Every row comes from one small tree of marks. The marks that hang from a mark follow it in brackets, in alphabetical order. Every link used is in the known rows. Which tree was each row made from?
Known rows:
fazu[lodiz tanur[mubo vipu]]: [ 126  -98 -168  -64  223   40   27 -114 -104  215  231 -122  -56  -95
 -345  193 -273  124 -100   14 -114 -108  -82    1  -16  202  186  216
  176  -30  186 -204  -65   54  239   26   40   20  198   91  243 -227
 -247   60   36  -54 -129 -241  -30 -185  -13  272   74   99 -283  131
 -129  196  -55  -57 -235  -60 -256 -222]
lodiz[galaz[dokibar fazu zolede[kebi]]]: [ 210   -5   14   61  467  387   74  -37  219   38 -176 -122   81   80
  239  -16   28   46 -289  147 -113   72   43  479  -30  -77   59  -81
 -280 -392  207   -3  -20  276  168  -74 -520  221  197  -58  -24 -257
   79 -294   26  -12 -128 -142 -260  119  -68 -177  131   51 -335  139
  286  -32  216  106   71 -118  -62  -94]
fazu[lodiz[galaz[zolede]] tanur[mubo vipu]]: [ 186  -31 -172  -41  484  178   29 -155  -90  236  -22 -147  102 -129
 -181  211 -175   56 -261   37 -140  -72  -93  179  -30  262  196  312
  186  -96  174 -166 -141  117  352 -187  -92  -40  261    3  214 -384
 -206  -62   78 -107 -218 -270   10 -206  111  167  175  107 -360  169
    6  308   27  -55  -60 -165 -314 -247]
zenab[lideb[sidigi[vipu]] tosipo]: [ -85   -9 -266 -153   20  -82  186  101  155  204  396 -265   69   12
  129   91  331   20  132 -146   -3 -253  -47 -216 -113 -291 -108  -73
  212  -62 -196 -136   83  157  196  245  233   87  162    5 -301   70
   70  -63  -71  -31 -230 -150 -201  337 -150 -224  117  -21  101  -25
 -265 -218  150  146 -138  215  287  114]
galaz[dokibar[gezal tosipo] fazu[lodiz] nofig zolede]: [ 268 -247  -40   86  609  434   13  191  178   66  105 -398   36   91
  135   81 -151  274 -246  122 -445  -53   33  502  123   85  141  -11
  -66 -334   89 -264 -130  448   32  149  -47  313  177  229  375  -93
  -11  -57   50  434   27 -163 -379  115   61  -17 -131  148 -279 -109
   47 -301 -144 -179   88  -99  -80  -22]
tanur[fazu[lodiz[galaz]] mubo]: [  10   45 -221  -71  164  102    8 -231  131  203 -260  -22  -69  -23
 -133  212  -48   33  -20   18  -51   27  -88   -1   12  109   35 -188
   94    1   73 -133  -82   47  158   -5 -139  -55  110 -111   74 -370
 -158 -114  153 -170   46 -207  -50 -164  124   40  173   35  -76  152
  -91   89  140 -106   -9  -49 -247 -122]
zisar[bupudog mubo[lodiz] nofig[galaz[fazu]]]: [-215   71 -121  -10  -63   11  179  -23   21  248 -165 -201 -197  152
 -341   48 -381  289   15   70 -244  -65  121   69  -58 -286   55  121
 -227 -465    0 -241 -357  272  207  314  254  173  -28  179  257 -165
  262 -115  -26 -160    4 -281 -304  -36  116 -145  239   77  -58   92
  246  383   14  143 -188  141  438  -94]
zolede[kebi[gezal lodiz]]: [ 186  112 -423    1   78 -236    3 -139   53  181 -185 -166 -124 -208
 -106  -38 -106  -65 -198  131 -195  -49  111  317   83 -285   26   50
 -262 -340 -108  -67  -63  301   68 -133 -150  -88  316 -245   71   -3
  169    5  -65   38   -8 -276  -60  113  157  -54  234   96 -171  275
  186   -6  167  335    4  230  195  165]
tanur[fazu[lodiz[galaz]] kebi vipu]: [ -34  268 -337 -131  282   70  142 -312  182  106 -239   86  -83   82
   -5  196  -26  314   27  189  -89  112 -202  118   81  138 -105 -293
  108   81  243  -89  -48   25   36   91 -494  -66  169 -190  -33 -220
 -153  -73  251 -320    3 -120  -57 -155   80   89  176   94 -226  126
 -126  152  132  -40   57 -139    2 -207]
lodiz[galaz[nofig[dokibar]]]: [ 129  -22 -174   48  284  184  -58    3  243   44 -200  -91   64   22
  -39   -9   13   15 -140  -62 -463  232   -5   30 -115 -146    5   -4
   62 -400  -93   47 -266  -78   61  -63  -22   -1  149  -85  -77 -150
  103 -167    1 -137 -208 -220  -24   -7   16  -61   78  157  -56  174
  186  -58  -84   52  142   55 -327   16]
lodiz[galaz[dokibar[gezal zisar[mubo]] nofig zolede]]: [ 270 -212   -4  140  726  281   48  180  206   14 -407 -596    2 -172
 -101  -30  -45 -215 -169   34 -550   14 -186  358  -84 -253  137 -140
  -74 -275    4 -160 -349  252   37 -282  -27  214  167  230  228   35
  172 -275  -59 -144 -154 -237 -224  147   54 -109  120   70 -233   74
  191  -27 -254  -77  373   44  -50  222]
fazu[lodiz[galaz] tanur[mubo vipu]]: [ 146  -24 -239  -52  359  109   30 -200   -2  190  -26  -23   44  -66
 -264  177 -236   97 -158  -29 -138  -11 -118   -4  -39  199  128  158
  150  -90  148 -105 -103    3  220 -118  -22  -96  306   35  104 -329
 -177   17   46 -197 -209 -288   35 -264   26  191  159   96 -239  171
  -74  296    4  -33 -106 -126 -288 -254]
zenab[fazu[tanur[kebi[gezal lodiz]]] tosipo]: [ -13  143 -422 -239  323 -320   99  -14  -90  291  276  -65   64  -58
   77    5 -211  176 -221   40 -519 -171   94  363   -5 -184 -179   96
   69 -266 -320   71   52  266  -57  245  -66 -159  160   15  129   91
 -201  132   51  127 -109 -262 -161  232  380 -104  246   74  -46  115
  164   14  130  353 -217  370  292  140]
lodiz[galaz[dokibar[zenab] nofig]]: [ 191 -108  -49   95  304    3  -77   64  311 -130 -273 -321  -33  173
  124 -144  -57  160 -204  -24 -401   11  -29  304 -108 -100   71   10
  -15 -300   18   52 -422  168 -102 -183   50   97  122   17   46  -72
   21  -45 -117  -68 -163 -172 -126  -26 -136 -112  -20   28  -71   72
  257 -159 -168  -39  257   29  -80  -14]
nofig[dokibar[tosipo zisar[bupudog]] galaz[zolede]]: [-138  153   -4  -56  434   38   84  175   41  215  -93 -200 -174 -188
   81   90 -312  -61 -154  254 -643 -138  133  295   29   40   58  -48
   61 -327   -7  -18 -229   97  185   56  332  245  -58 -146  149  -10
  177  -86  141   33 -223 -143  -77  380  134  -75  267  311  135   13
  335  -55 -283  -26 -137   89  260   34]
tanur[kebi[vipu] mubo]: [  10  -11 -300  -82  -35    4  147 -291   27  324 -183 -469 -116   10
 -297   54   49  -35   67  -78   40 -110   11  125  -14   37   75 -243
   10  -15   34  -44   42   22  230 -111 -156  111   88   36  -13 -150
 -173   72  101 -348   33 -147  -18   93  -78    5  329  -16 -255  133
   86   31  -91   15  -48  121    7  -29]
gezal[zenab[fazu[lodiz]]]: [-100   52 -161 -130  -76   -4 -184   66   50  135  268   51   53  -11
  145  118 -323  -51 -122  193 -262  -61  -95   93   39 -136 -141   -9
   93  -10   80 -166  -36  268   29   56  -30   67   49  113  162  -24
 -135  -57   65   39   40 -215 -176  -28   55  -54  162  -17  -13  121
   -5 -119  112  -20  -82   37  -92  145]
galaz[fazu[tanur] zolede]: [  26 -208   49  -65  396  265   82   34  -88  134  377  -99   87  102
  128  138 -122  153 -342  120 -189 -106  -10  270   44  -51  150  288
   14 -294   66 -104  -49  256  348   87 -177  234  -96   78  278 -258
   -3 -152   28  146  -15 -132 -285   86  -46  -43   24   50 -142   29
  147  -63  -15   93 -148  -17   18 -109]
zisar[bupudog dokibar[gezal] mubo nofig]: [-130 -189 -244  190  146  -25  170   38  -79   -7   18 -480 -305  -10
 -420  165 -464  -73  187  -19 -134   73  -98 -230 -174 -394  -39  -93
  -16 -338   70 -209 -268   84 -189 -137  417  178  135  364  372   -6
  359  -35 -178 -335 -129 -423 -166   64  -62    4  424   40 -231  -63
   11  187 -275  -52   15  355   18   93]
nofig[dokibar galaz[fazu[lodiz]]]: [  -4   45  -67  -58  130  345  -58  -69   53  217  139  147   25   42
 -126  261 -271  217 -152  118 -357   83  112  183   53  -41   43  -65
 -141 -400   99 -151  -93   80  175  408   49   25  162 -147   91 -235
   84 -249   91   45  -22 -179 -131  103  -18  -33   33  311 -171  128
  174   93  144  -36 -162 -202 -155 -101]
sidigi[kebi[lodiz] lideb vipu]: [ 222  117 -664 -136 -106 -128  178   -6   92   29  256 -256   54  117
 -195 -191  -46 -101   31   39  104  178   -2  240 -184 -101   -7 -160
   65 -274 -261 -334   18  277   41   20  157   97  295 -251 -210  105
  383 -307  -92  262 -246 -182  -47  157   -7  -70  110  -74 -178  211
 -123 -338  214  151  321  169   87  149]
fazu[lodiz tanur[vipu]]: [ 116  -75 -170  -46  261   40   16  -20  -27   51  399   68   18  -39
 -159  152 -296  203 -126  135 -173 -102 -116  -20   49   71  109  289
   72  -92  177 -142 -100   99  196   49  -45   -6  169   25  227 -163
  -89   22  -33   55  -95 -236  -40 -146  -31  231   76  112 -206  108
  -95  123    5    4 -200  -90  -96 -134]
zenab[fazu lideb[kebi[tanur] sidigi]]: [-263 -133 -291 -302  -30 -285  223   81   77  299  427   53   49  -89
  163   67  172 -181 -126  -82 -116 -263  -81   -9 -135 -309 -135 -153
  274 -103  -56  -45  154  185  149  336  -67   16  -36  -42   84  128
  -70  -49 -155 -188   74  -46  -57  289 -103 -234   23 -237  183    9
  -66  -61   56  191 -205  285  190  508]
fazu[lodiz tanur[mubo]]: [ 151 -194 -163  -58  182  112  -31  -78  -88  220  218 -130  -28  -61
 -315  131 -322   13 -205  -23 -104 -135  -74   12  -36   81  214  175
   49  -97   35 -113  -14  128  218   77   99   56  110  131  281 -272
 -151  -29   20   92  -25 -310  -81  -65   72  253  106   52 -186  169
  -82   32 -118  -74 -241   61 -258  -62]
zenab[fazu[tanur[vipu]]]: [ -40  -41  -66 -170  293 -114  141   76  -30   76  525  153   65  -39
   78  134 -220  203 -135   82 -397  -91 -101   23   18   13  -27  130
  244 -118   77  -37    3   61  178   -4 -157   12   71   83  154  -45
 -195   41   22  -55 -155  -70  -19  -36 -103  -31   97  -29  -54   47
   22  177   73  151 -253   99  -82  -42]
lideb[kebi[lodiz tanur vipu] sidigi]: [-128 -148 -580 -116 -164 -270   51  -91   35  318   32 -191   76  -88
 -117  105   98 -181  -85  -80  121 -245  177  161  -65 -229 -206  140
  -13 -301  -24 -140 -183   71  334  -17  -10 -124  -25 -287   99   66
  156  198 -246 -107   95 -217   45  112   50  -68  292 -171  -67  -29
  201 -106  152  192  -12   -9  400  394]
lodiz[galaz[fazu nofig]]: [  73 -125 -153   55  198  240    9 -107  287   49 -216  -91    7  189
  176  -10   -5  184 -182  -65 -270  194  -33  122   31 -160   14  -37
  -47 -386  -39   -3 -161  121  167   -7 -185  152   49  -25  -43 -235
   53 -104   13 -100   -3 -145 -221  -34  -26 -174    9   64   26  104
  137  -88  -13  139  126  -16  -27 -123]
lodiz[galaz[fazu nofig[dokibar[tosipo[bupudog] zisar]]]]: [ -36 -199 -357   46  556  259  -41   49  283  175 -172 -129  -58   51
  323  -11 -241   97  -76  -12 -725  320  118  251   35   56 -120 -337
  130 -436  117  -31 -166   69 -102   49 -211  247 -137 -110 -132 -122
   44  109   94  -70 -227 -160 -175  159   96 -204    6  283  281   28
  311 -119 -218  107   23  -51   63  -42]
galaz[nofig[dokibar[gezal zenab[fazu lideb]]] zolede]: [ -70  -91  -27 -186  575  -39  103  284   82  168  386 -435   87  -88
  158  151  135   -9 -216   68 -793 -140   42  363  -47 -215   81 -144
  427 -255 -116 -215 -133  319 -138 -128  201   63  250  160  322   82
  -49 -203  131   25  -80  -17  -20  113 -119 -285 -109   72  -48   12
  117 -106 -199  -74  307  339 -273  288]
kebi[lodiz[galaz[nofig]] tanur[fazu mubo] vipu]: [   2  -90 -433  -33  140 -142   59 -193  176  402 -471 -310  -20 -113
 -261   78  265 -103   65 -189 -251  -18  228  308  -11 -105 -100   52
   80 -330 -113 -157 -233  118  364 -229 -252 -195   86 -272   40 -281
 -103   56 -116 -208  -41 -131  109 -287  283 -113  210  -10  -32   36
  352    8  139  151  341   -5   13  -23]
lodiz[galaz[dokibar[tosipo zisar] nofig]]: [ 219 -120  -74  115  487   84    7  195  484  -40 -338 -259  -63    6
  186 -152 -103  -22 -129   37 -629   15  -76  288   -5  -10  -26 -157
  -97 -235  -21   96 -282  123  -45 -118   17  242   61   60  -60   70
   43   27  -54   70 -202 -164 -216  166   32  -25   46   63  196   14
  184 -220 -257   65  103   65  151   21]
kebi[lodiz tanur[fazu mubo vipu]]: [-148   35 -330 -169   10 -299  186 -164 -131  355 -116 -181 -151 -226
 -195  209  141    0  208    5 -141  -47  140  268   49  138  -34  110
  239  -32  170 -310 -139  100  310   56 -182  -61   78 -169  164 -112
 -190   71  -19 -218 -138  -44   56 -192  187  107  122   34 -176   -7
   54  128  174  129   94  -23  105 -146]
zolede[kebi[gezal tanur]]: [ 155  -77 -229  -15  259 -181  158 -188  -21  243  -99  -53 -226 -237
  -39 -161    1  -86 -171   36 -160  -83   18  225   34 -361  183   64
 -193 -283  -90  -34   80  301  106 -130 -275  -26  390 -235   83    8
   86  -85 -292 -245  -24 -133  -14  209  -11 -133  185   85 -123  246
  394  -34  -50  299  -51  135   67  131]
fazu[lodiz[galaz[nofig]]]: [ 226  -77 -310   90  134  185 -134  -73  280    6 -208  -38   17   30
  -14  -19 -174   75 -162   -9 -233   99 -115   26   16 -108   72   79
  -65 -263  -64   -9 -182  149  131  -66  -61   -2  163  -54   55 -238
   33  -97  -28   45    2 -294  -62  -95  160   64   84   95  -55  233
   23  -78  -21   10  114   -7 -186   27]
lideb[kebi[vipu] sidigi]: [ -90 -108 -293  -65  -97 -104   44 -104  143  163   88 -228   23   77
  -64  109   91  -22 -146  -45  155 -223  -24 -129  -79 -178 -136  -90
   66 -187   26  -53 -150  -57  271  -90   26   27  -86 -205    0   19
   64  148  -76 -183  160 -180  -84  192 -243 -143  264 -159  -18   -9
   21  -79   90   45 -195   -1  188  260]
sidigi[kebi[lodiz] tosipo vipu]: [ 164   88 -623  -61 -155  -91  119  -68   64  158   98 -218  -35  201
  -91 -131  -93   -1   47   23  115   26   82  130 -116  -36   47   19
  -21 -282 -218 -185   59  256   43  -49  111  165  185 -237 -176   16
  396 -330  139  161 -324 -224  -32  188  169 -106  113 -264 -237   94
   28 -370  278  278  297  116  124  312]
tanur[fazu[lodiz] kebi mubo vipu]: [ -48  158 -254 -160  113  -18  148 -333  -11  295 -147 -219 -249    0
 -274  253  -40  263   88  106    5   17 -141  142   52  265   28 -286
  253  193  281 -244   29   37   94  214 -358   73   96  -53  127 -183
 -368    8  316 -291   47  -75  -98 -122   47  222   92   87 -346  101
 -217  125   20 -132  -99  -44 -106 -268]
lideb[kebi[gezal lodiz]]: [  14   49 -496  -35 -122 -415  -55  -67   10  135  -31 -166  -44  -87
 -220  -22 -130  -79 -173  154  -78  -75   80  210  -23 -111  -81  108
  -86 -255 -155  -85 -233  197   68  116  113  -97  159 -186  175   94
   81   42 -120    7   84 -327 -114   94  119  -53  114  -20 -143  186
   58   65  201  225  -23  182  222  360]
gezal[zenab[lideb[kebi[lodiz[galaz[fazu]]] sidigi]]]: [-291  201 -421 -215 -113  -41  -71  -44  227  266 -151 -200  189  184
  173  188  176 -176 -251   55  -33  -38   19  172 -130 -299 -366 -170
   81 -230   96 -144 -196  218  123  218   57   18  -39 -106 -165  -35
  171  -19  103 -165    6 -301 -366  -45  -43 -252   78 -121  119  -25
 -212 -102  220  168  151   30  471  238]
lideb[sidigi[kebi[gezal lodiz]]]: [ 169   10 -397  -97   -5 -382   24 -161   -1  220 -254 -269 -129   25
   18   53  -11   22 -273  -41  -83  -42  -11  182  -15 -433  -14  145
    0 -366  -93 -220 -279  220   15   66  160  -29   29 -346   15   47
  261   55    3    6   31 -255 -172  356   69 -134   97  -26  -89  142
  100 -260  120  357   19  170  363  223]
fazu[lodiz[galaz[nofig[dokibar[tosipo]] zolede]] tanur]: [ 270  -73 -216   11  745  435  -23  135  171  145   89  -72  220   12
   30   59 -237  119 -459   39 -642   39   18  298  -68  129  124  259
  114 -465 -109   10 -199  139  107  -42  -33   13  193  -38  211 -242
   60  -92   64  306 -265 -312  -85  -13  267  111   73  193  -52   77
  210  -74 -218  -55  -61  -55 -349  -79]
mubo[lodiz[galaz[nofig zolede[kebi]]]]: [ 306   86 -243    1  273  147  -15  -20  245  112 -416 -190  121    3
   -2 -184   63   62 -353   99 -281   15   19  366  -14  -58  130  132
 -173 -394  -69  -11 -209  343  312 -363 -308   82  269  -94   70 -111
   89 -225  111   61  -67 -206  -75  -20  222  -52  152   -3 -147  316
  237    4   68  226  106   80   23   75]
kebi[gezal[zenab] tanur[fazu]]: [-143   34   -6 -117  193 -309   -1  -92  -85  284  -89  -92 -214  -91
   18   16  126  -30  -82  143 -289  -98  -46  176   30 -373  -78   91
  109  -65   13 -228 -171  318   82   22 -163  -41   27 -211  134   -8
  -99  -87 -197 -337   17  -80 -236   19  -49 -246   54   75   45   22
  294 -137  -43  130   81   18  144   31]
sidigi[lideb[kebi[lodiz[galaz[dokibar]]]] tosipo]: [ 177  276 -618  -96   70  -14   -9   69  262  -25   36 -162  167   68
  -47 -288    3 -201  -79   47 -111  -15   97  296 -296   92 -104 -300
  -26 -290 -181    9  -83  175  -13  -61   37   -7   69 -234  -79  -36
  220 -295 -102  254 -336 -329  -51   16  150 -140  172 -152  -88   76
 -120 -195  199    9  263   97 -120  394]
gezal[zenab[fazu[lodiz] tosipo]]: [-185  140 -200 -145  -58   -2 -129   96   41  125  347   -4   99   -7
  290   56 -242  -29    6  150 -314 -136   -1   11   14  -91 -191   23
  163   -6  -26  -78   12  246   -8   77  165   25  122  102   42   58
 -249   17   48  131  -65 -246 -217   78  207  -75  288   57  104   66
  -21 -165  243   12 -159   44    2   26]

Which tree is each row?
[  33 -123  -16  -10  548  166   80  -28  183  -66 -110 -245   31  222
  247  102  -56  203 -181   65 -320   17   -9  344   17  -80   31 -265
  -96 -247  139 -102 -267  200 -200 -181   86  106  327  159   96 -103
  142  -89    7 -211  -51 -124 -200   19 -310 -272   39   27 -186  -61
  177  -61  -94 -122  320  -83   12  -24] : lodiz[galaz[dokibar[gezal zenab] fazu]]
[  99    0 -779  -54   39 -133   76  -60  282  157  -85 -238  172  -54
 -220 -281  149 -275  -72 -106 -137   51  166  324 -197 -146 -148  -70
   27 -461 -310  -86 -156  179  254 -257  -59 -204  225 -364  -30  -11
  161  -33 -406   30  -71 -224  143 -155  157 -151  249  -37   41  152
  213  -98   94  126  397   46   39  283] : sidigi[lideb[kebi[lodiz[galaz[nofig]] tanur vipu]]]
[-220  -78 -389  141  -40  -26  118  -49 -143   41  -42 -530 -250   35
  -50   13 -541  227  189 -130 -414  -22  129  -30 -168  -48   -5  -94
   67 -383  186    6 -291  217 -203  -49  441   40   18  -67   37   16
   93  136 -256 -168 -398 -371  -90  247  104 -157  486  258   66    1
  258  370   53   89 -144  114  260 -149] : zisar[dokibar[zenab[tosipo[bupudog]]] mubo nofig[galaz]]
[-106 -111  -82   73  474  112  -89   64  302  142 -209 -101 -163  104
   51   55 -194  -28 -118   57 -500  269   59  141  -74 -325 -139 -114
   71 -479  -28 -100 -332  -66   -5   87   40  246  -76    5   70 -159
  141 -132  111 -272  -75 -181 -210   10   -2 -152  -14  220   91   72
  354 -165 -286   36  131   63   -4  -34] : lodiz[galaz[fazu nofig[dokibar[zisar[bupudog]]]]]
[ -93 -147   -2   46  476 -146 -121  208   71  117  -37 -520 -263  -42
   61   16 -236  -65 -218  184 -539  -54   93  368  -81 -204   62  151
  271 -320  -20 -199 -487  126  -51 -166  317  308 -154  -14  397   44
   76  -59   96  -72  -78 -123 -114  136    0  -31  -14  204    8   47
  443 -285 -507 -109  190  191   38   78] : galaz[nofig[dokibar[zenab zisar[bupudog]]] zolede]
[ 198  -93 -175  -16  464  276  -49  -13   29   77  124   48  194  -32
   20  115 -253   18 -378  130 -186  -93 -113  167    0   10  145  338
  -52 -234   11  -18 -116  231  287 -119 -119  -28  128  -23  241 -358
   46 -195   -9  143  -86 -328  -65  -38  175   98  195   68 -184  196
   87   57   21    6  -38  -69 -181   15] : fazu[lodiz[galaz[zolede]] tanur]
[ 344  -41  -27   43  274   60 -155  217  233   19 -269 -242  222   67
  -76 -135   88   93 -222   84 -390  -30   16  431  -91   -5   51  282
 -131 -353  -16  -95 -480  323  292  -51 -139  118   49  134  178 -126
  -26 -226  -35  126 -140 -224 -196  -12  146  -56  -58   -7 -245  167
  235  -24   75   95  118   15  -43  134] : mubo[lodiz[galaz[dokibar nofig zolede]]]
[ 330 -274   54  172  527  337 -136  152  304  125  -53 -325 -139   -9
   39    0 -204   31 -331  235 -322    2    6  623   50 -174   70   18
 -257 -350  212 -240  -90  425   98   78 -385  401   49    2  280  -67
  -69 -246   61  307   80 -127 -391  136   52   91 -149  155 -298  152
  284 -294  -46    8   58 -101  -14  -13] : galaz[dokibar[zisar] fazu[lodiz] nofig zolede[kebi]]
[-173   54 -163  -91  194  -34   75   42   16   39  247 -250    7   41
  216   18  -26   58   30   38 -400  -96  167   73  -84   13   35   -2
  202 -180  -73    5 -237  -38 -139  -69  415   35  229  -40   11  103
   -6   22    0  -52 -232 -161  -50  206  -38  -59  244  173   80   17
  196 -117  -28  -18  -40   76  -37 -108] : nofig[dokibar[zenab[tosipo]]]
[-114  359 -381 -219   28 -457  -51 -120  -81  320 -104 -200  -63  -91
   20  112 -133   95 -113  214 -417    1   -5  474   57 -180 -316  -31
  162  -55   55 -222 -141  295  -66   73 -254  -86  158  -20   46  176
 -205  145  146 -291 -111 -156 -178  -18  106 -158  163   53 -248  112
  120   97  127  273   70  148  288   91] : tanur[kebi[gezal[zenab[fazu]] lodiz] vipu]
[ 251  -56 -115   82  226  197   43  -12  136   66 -146 -363 -103  -68
   64 -143  -10   38 -304   83 -211  -17  -19  274   13 -127  219  110
  -65 -336    7   -4   -6  303  259 -247 -312  232  102 -151   97  -96
   29 -178   32  170  -33 -136 -126  128   85   10  133   78 -190  230
  150 -198  -45  126   64  136  -84   17] : galaz[nofig zolede[kebi]]
[  63  -58 -471  -32  250  -88   72   48   85   15 -191 -106  154  -87
 -149  -48  -35 -191  -79   73 -155    4   84  334 -137  -25 -113  -27
 -189 -311    7   -8 -210  187  -11  -14   38 -134  393    0   97   53
  210 -128 -246  -68 -126 -323   24   -2  137  -27  174  -91 -347   49
  101    4  134   32  397    7   99  458] : lideb[kebi[lodiz[galaz[dokibar[gezal]]] tanur]]
[ -69  -50 -410 -159   -7  -42    1  -13   21  257  214 -226 -104  -52
  308   -9  102    3   66 -150 -155 -256   -7 -222  -38 -207   77 -220
  252 -108  129  -47  129  271  161  110 -131  152 -434 -173 -112 -256
   72   -5   48  -27 -207 -221  -65  293   30 -293   59  -14  186    0
 -235 -263  -21  162 -129  235  119  408] : zenab[lideb[sidigi[tosipo[bupudog]]]]
[ 104  202 -116  -63  288 -254 -256  176   33  196 -191 -187  208 -139
  167   66  -56 -152 -304  215 -522  -58   88  658  -55 -272 -289  223
  -26 -307  -27 -178 -369  451   44  -64 -166 -107   97   -4  129  -46
  -70 -111  -73   -9 -210 -286 -248   32  188 -340  143   17 -258  108
  370   13  315  212  212   67   45  267] : kebi[gezal[zenab[fazu]] lodiz[galaz[dokibar zolede]]]
[ -50   19 -288 -251   49  -31   12   76  180  328  482   64   30  -56
  286  181   24  -15  -88  -72 -230 -362  -88 -103    6 -293  -28 -194
  225  -44  -86 -130  218  267   92  195  -24   63 -134  -10  115 -130
  -17 -137  160  101  -15 -149  -88  227   65 -215   45 -178  196  -12
 -235 -234   77  105 -220  254  -62  431] : zenab[fazu[lodiz] lideb[sidigi[tosipo]]]
[ -58  -45 -153  -57  358   43   94  144  195  131  109 -121  -66 -129
  108   84 -149 -151  -18  148 -566  -20   22  133   41   49  -16 -201
   47 -118   -7  -40 -142  -56  -50  -32  199  225   88    4   23  169
  130   18   86  -10 -167 -119  -99  307  -39   66  192  130  227   13
  148 -140 -244   44 -138  103   92   52] : nofig[dokibar[tosipo zisar]]
[ 169  -45 -146 -121  358 -136  116 -258 -164  365  -99 -345 -202  -31
 -353   -3 -138  110 -311  -63 -220 -102 -116  208  -77  -98  183   -3
   60 -120 -112  -21   15  159   67  112  -98   41  137   60  164 -143
 -213   20   60 -263  -48 -235 -182  144  -21   21   86   81 -262  204
  100   82 -314  115 -203  258  -52  -34] : fazu[tanur[kebi[gezal] mubo]]
[ 138   58 -463  -55  156 -389  169 -295 -153  457 -321 -297 -248 -394
 -307   -6   40 -110  -45  -23 -139  -50  191  424   31  -92  117  165
  -28 -242   33 -246  -30  253  184 -165 -223 -145  503 -250  102    1
  -71  108 -174 -314 -188 -160   95  -43  145   22  194  123 -345  230
  310  212  102  351   48   73   98  -39] : zolede[kebi[gezal lodiz tanur[mubo vipu]]]
[  96  198 -346 -231  377 -356  403 -250  -15  250  133  -98 -316   20
   22 -272  294   78   42   32 -193  -20  -60  158 -105 -178  163 -227
  375 -152 -132 -339   86  285  -40 -121 -175   -6  164 -583  -18   18
   32 -328 -125 -194 -236   83  -15  155  -58 -349  -17  -26   49   32
  147 -254   39  217  210   29  -75   -5] : sidigi[kebi[gezal tanur[fazu vipu]] lideb tosipo]
[ -84 -115  -78  149  102    4  -40   60   14  -22  -68 -464 -161   60
 -175  217 -262  -32   16   92 -300   62 -140  -93  -96 -297 -219   11
   -3 -160  213 -210 -285  187 -207 -340  438  151  194  227  114   87
  171  -54  -94 -174 -162 -347 -260   15 -227   14  321   48 -191  -66
  -28  -15 -178  -29  237  168  -10    5] : zisar[dokibar[gezal[zenab]] nofig]
[ -74 -173 -159   86  263  -89  211  112  296   74  -98 -307 -259  -76
  143   46 -234   14   14  135 -468 -137  -64   45   90  -59  -32   33
  -69  -42    6  -50 -156  135  -91 -186  307  290   16   44   12  111
  126  135  -43  102  -75 -168 -217  203    4  115  293   26  267   19
   89  -54 -252  139  -16  219  367  -72] : dokibar[tosipo zisar[nofig]]
[  54 -184 -267 -104  274  280   78 -293  -16  443  181 -258  -24  171
 -357  219 -218  171 -178  -40   21 -106   33  265   12   35   71  -97
  -42 -166   92 -177  114  133  236  152 -266  108  101  131  204 -334
 -233   52  152 -138  136 -213 -178  -76  -50   98  138   37 -325   81
  114   54 -109  -48 -214  -72  -70 -188] : galaz[fazu[lodiz tanur[kebi[vipu] mubo]]]
[-156 -167 -250  204  -90  -81  114   45  -36   12   64 -375 -319   43
 -389  102 -481  -92  196  -24  -41   87  -57 -197 -222 -361  -63   44
  -26 -348   80 -145 -310   43  -89   34  289  224  -59  268  314  -55
  283  -12 -228 -311 -168 -410 -204   62   -8   57  401   19 -137   -6
  107  211 -173   54 -164  327   59   -7] : zisar[bupudog dokibar mubo nofig]
